Below is a small trained network, with its code and all its weights. Each question gives an input and a class and asks what happens when units are switched off, that is, made to give their printed mean instead of their output.

import numpy as np


def w(rows, s, z=0):
    codes = np.array(rows[::2]) - 128.0
    scale = np.full(codes.shape[1], s)
    scale[-1] = z or s
    return codes * scale


def f(y):
    return np.maximum(y, 0)


def log_softmax(a):
    a = a - a.max(-1, keepdims=True)
    return a - np.log(np.exp(a).sum(-1, keepdims=True))


def net(x, mask):
    res = np.array(x, float).reshape(1, 5) / 4 @ E
    y = f(res @ A[0][:, :-1].T + A[0][:, -1])
    res = res + np.where(mask, y, B[0][:, -1]) @ B[0][:, :-1]
    return log_softmax(res[-1] @ U[:, :-1].T + U[:, -1])


A, B = {}, {}
E = w([
[107,150,113,14,52,2,161,48],'x0',
[180,12,180,106,190,10,159,178],'x1',
[51,97,125,5,203,224,220,171],'x2',
[128,131,123,133,134,125,131,123],'x3',
[70,174,161,240,81,70,238,161],'x4',
],0.007)
A[0] = w([
[88,161,117,100,145,140,209,138,94],'n0',
[117,119,116,158,86,124,160,150,7],'n1',
[174,100,175,164,158,158,111,205,114],'n2',
[186,61,166,126,224,61,166,168,60],'n3',
[93,137,55,144,95,156,120,159,245],'n4',
[78,70,125,124,152,68,138,48,184],'n5',
[112,163,177,143,90,86,193,162,37],'n6',
[120,83,108,50,38,118,127,98,230],'n7',
[82,191,67,108,92,151,97,138,18],'n8',
[130,53,114,84,83,171,88,129,43],'n9',
[193,154,180,199,79,53,88,107,156],'n10',
[106,161,172,145,103,148,249,160,65],'n11',
[80,88,128,87,148,155,156,114,9],'n12',
[83,93,98,64,103,165,202,183,22],'n13',
[83,170,85,125,116,205,139,80,47],'n14',
[87,89,226,74,156,131,165,185,168],'n15',
[133,95,215,109,191,115,120,167,62],'n16',
[71,154,114,96,103,69,168,44,5],'n17',
[125,176,158,90,99,83,84,67,11],'n18',
[98,127,130,96,164,120,146,165,32],'n19',
[153,148,212,159,70,111,136,90,76],'n20',
[132,37,200,99,135,78,167,111,61],'n21',
[176,117,101,109,191,136,81,68,6],'n22',
[109,159,182,137,83,179,103,123,78],'n23',
[108,206,118,145,166,70,215,126,254],'n24',
[152,160,132,199,184,174,118,160,79],'n25',
[83,190,124,97,164,165,189,112,114],'n26',
[217,91,80,17,137,143,84,74,126],'n27',
[87,141,78,73,143,64,172,86,20],'n28',
[77,196,76,105,102,137,142,112,152],'n29',
[127,127,76,53,176,135,33,131,22],'n30',
[74,100,142,87,108,130,142,203,63],'n31',
[35,77,99,194,184,188,87,180,42],'n32',
],0.011,0.0072)
B[0] = w([
[164,121,69,133,208,98,65,91,182],'n0',
[14,209,2,215,67,139,228,125,134],'n1',
[61,157,202,120,177,142,85,102,204],'n2',
[185,215,131,93,84,103,212,191,218],'n3',
[214,141,152,97,111,157,170,118,226],'n4',
[134,134,155,82,113,174,153,56,192],'n5',
[76,98,60,196,75,158,193,165,164],'n6',
[103,170,219,119,150,179,89,124,227],'n7',
[173,187,108,101,84,89,222,174,170],'n8',
[96,94,117,174,67,122,153,93,158],'n9',
[185,116,52,105,187,108,128,45,250],'n10',
[47,91,83,226,46,148,184,153,187],'n11',
[130,160,56,116,172,86,136,61,158],'n12',
[122,207,93,158,144,116,142,70,186],'n13',
[177,167,125,122,53,72,201,149,200],'n14',
[202,62,62,108,198,162,74,89,225],'n15',
[133,165,148,123,94,119,185,148,178],'n16',
[25,176,184,87,150,101,124,96,170],'n17',
[103,152,142,118,193,97,123,71,163],'n18',
[147,221,53,119,150,63,167,114,148],'n19',
[118,127,66,109,149,163,136,68,167],'n20',
[170,224,151,114,65,104,180,203,189],'n21',
[73,165,30,234,97,145,207,126,160],'n22',
[181,177,118,127,127,71,208,137,165],'n23',
[121,80,134,162,90,246,138,124,230],'n24',
[74,181,189,93,157,109,99,98,196],'n25',
[167,94,74,101,205,108,83,53,199],'n26',
[78,96,65,185,81,210,205,124,239],'n27',
[71,122,176,107,139,81,127,104,163],'n28',
[221,170,152,107,122,127,171,190,203],'n29',
[91,155,81,208,83,149,201,134,188],'n30',
[154,115,98,124,160,96,146,62,162],'n31',
[64,171,183,91,116,94,143,72,206],'n32',
],0.0094,0.011)
U = w([
[83,117,91,164,111,146,138,129,53],'0',
[163,151,131,99,115,95,153,152,29],'1',
[135,127,67,115,171,105,102,96,76],'2',
[57,146,167,96,156,128,128,107,54],'3',
[139,113,131,118,140,167,127,121,239],'4',
[142,93,121,84,122,168,88,134,174],'5',
[114,3,140,105,9,30,14,172,3],'6',
],0.017,0.013)

Each question gives the input, the list of numbers given to net, and the class t.
The units are the neurons (one row each of A and B). Each row of codes is followed by its name. A weight is (code - 128) times the scale printed after its matrix; where a second scale follows, it is the last column's (A, B and U).
mask holds one flag per neuron, in row order. A switched-off neuron (its flag False) gives its mean, the last column of its row in B, instead of its output. The means were averaged over made-up inputs and are rounded, as every weight is.
A unit's drop is (log p(t) with every unit on - log p(t) with that unit switched off) / (log p(t) with every unit on - log p(t) with every unit switched off).
The circuit of an input: a set's keep is (log p(t) with only the set's units on - log p(t) with every unit switched off) / (log p(t) with every unit on - log p(t) with every unit switched off). Starting from the 12 units with the biggest drops (on a tie, the unit counted first), units are removed one at a time, each time the one whose removal leaves the highest keep (on an exact tie, the one counted first), for as long as the keep stays at least 0.8.
circuit, biggest first: the units of the circuit, biggest drop first
unit that matters most: the unit with the biggest drop
top k neurons: the k neurons with the biggest drops, biggest first
drop of u: that unit's drop, to one decimal
input [7,-5,-5,-4,-3], class 3: circuit, biggest first : (n17)
input [-5,-3,5,1,3], class 2: circuit, biggest first : (n26 n0)
input [-8,4,-1,7,7], class 3: top 4 neurons : (n2 n25 n32 n27)
input [-1,-3,5,-5,-6], class 0: circuit, biggest first : (n27 n30)
input [7,6,-3,8,6], class 4: top 2 neurons : (n24 n10)
input [5,-5,3,4,-4], class 1: top 3 neurons : (n29 n14 n8)
input [-5,7,7,-7,-5], class 1: top 3 neurons : (n3 n16 n21)
input [-8,-4,-2,-7,-7], class 3: circuit, biggest first : (n25 n32)
input [5,-4,-1,-7,4], class 4: top 3 neurons : (n24 n32 n29)
input [-5,7,-3,3,-7], class 0: circuit, biggest first : (n27 n22)
input [-8,0,-8,-8,6], class 2: top 4 neurons : (n10 n7 n20 n17)
input [8,-6,-4,2,-3], class 3: top 2 neurons : (n17 n7)
input [4,-8,7,8,-8], class 0: top 2 neurons : (n27 n30)
input [2,-1,4,-3,1], class 2: circuit, biggest first : (n0)
input [8,-2,5,4,6], class 3: top 3 neurons : (n17 n28 n7)
input [4,-8,6,8,-3], class 1: top 3 neurons : (n14 n29 n8)
input [6,4,-1,2,3], class 3: top 2 neurons : (n17 n28)
input [-2,-2,7,7,6], class 2: top 2 neurons : (n26 n0)
input [-8,3,7,8,0], class 3: top 3 neurons : (n32 n2 n10)
input [5,-5,7,-6,1], class 2: unit that matters most : n26
input [-6,-8,-3,-8,6], class 1: drop of n23 : 0.1
input [3,6,7,-1,3], class 2: drop of n31 : 0.2
input [7,-1,-2,2,8], class 0: drop of n23 : 0.0
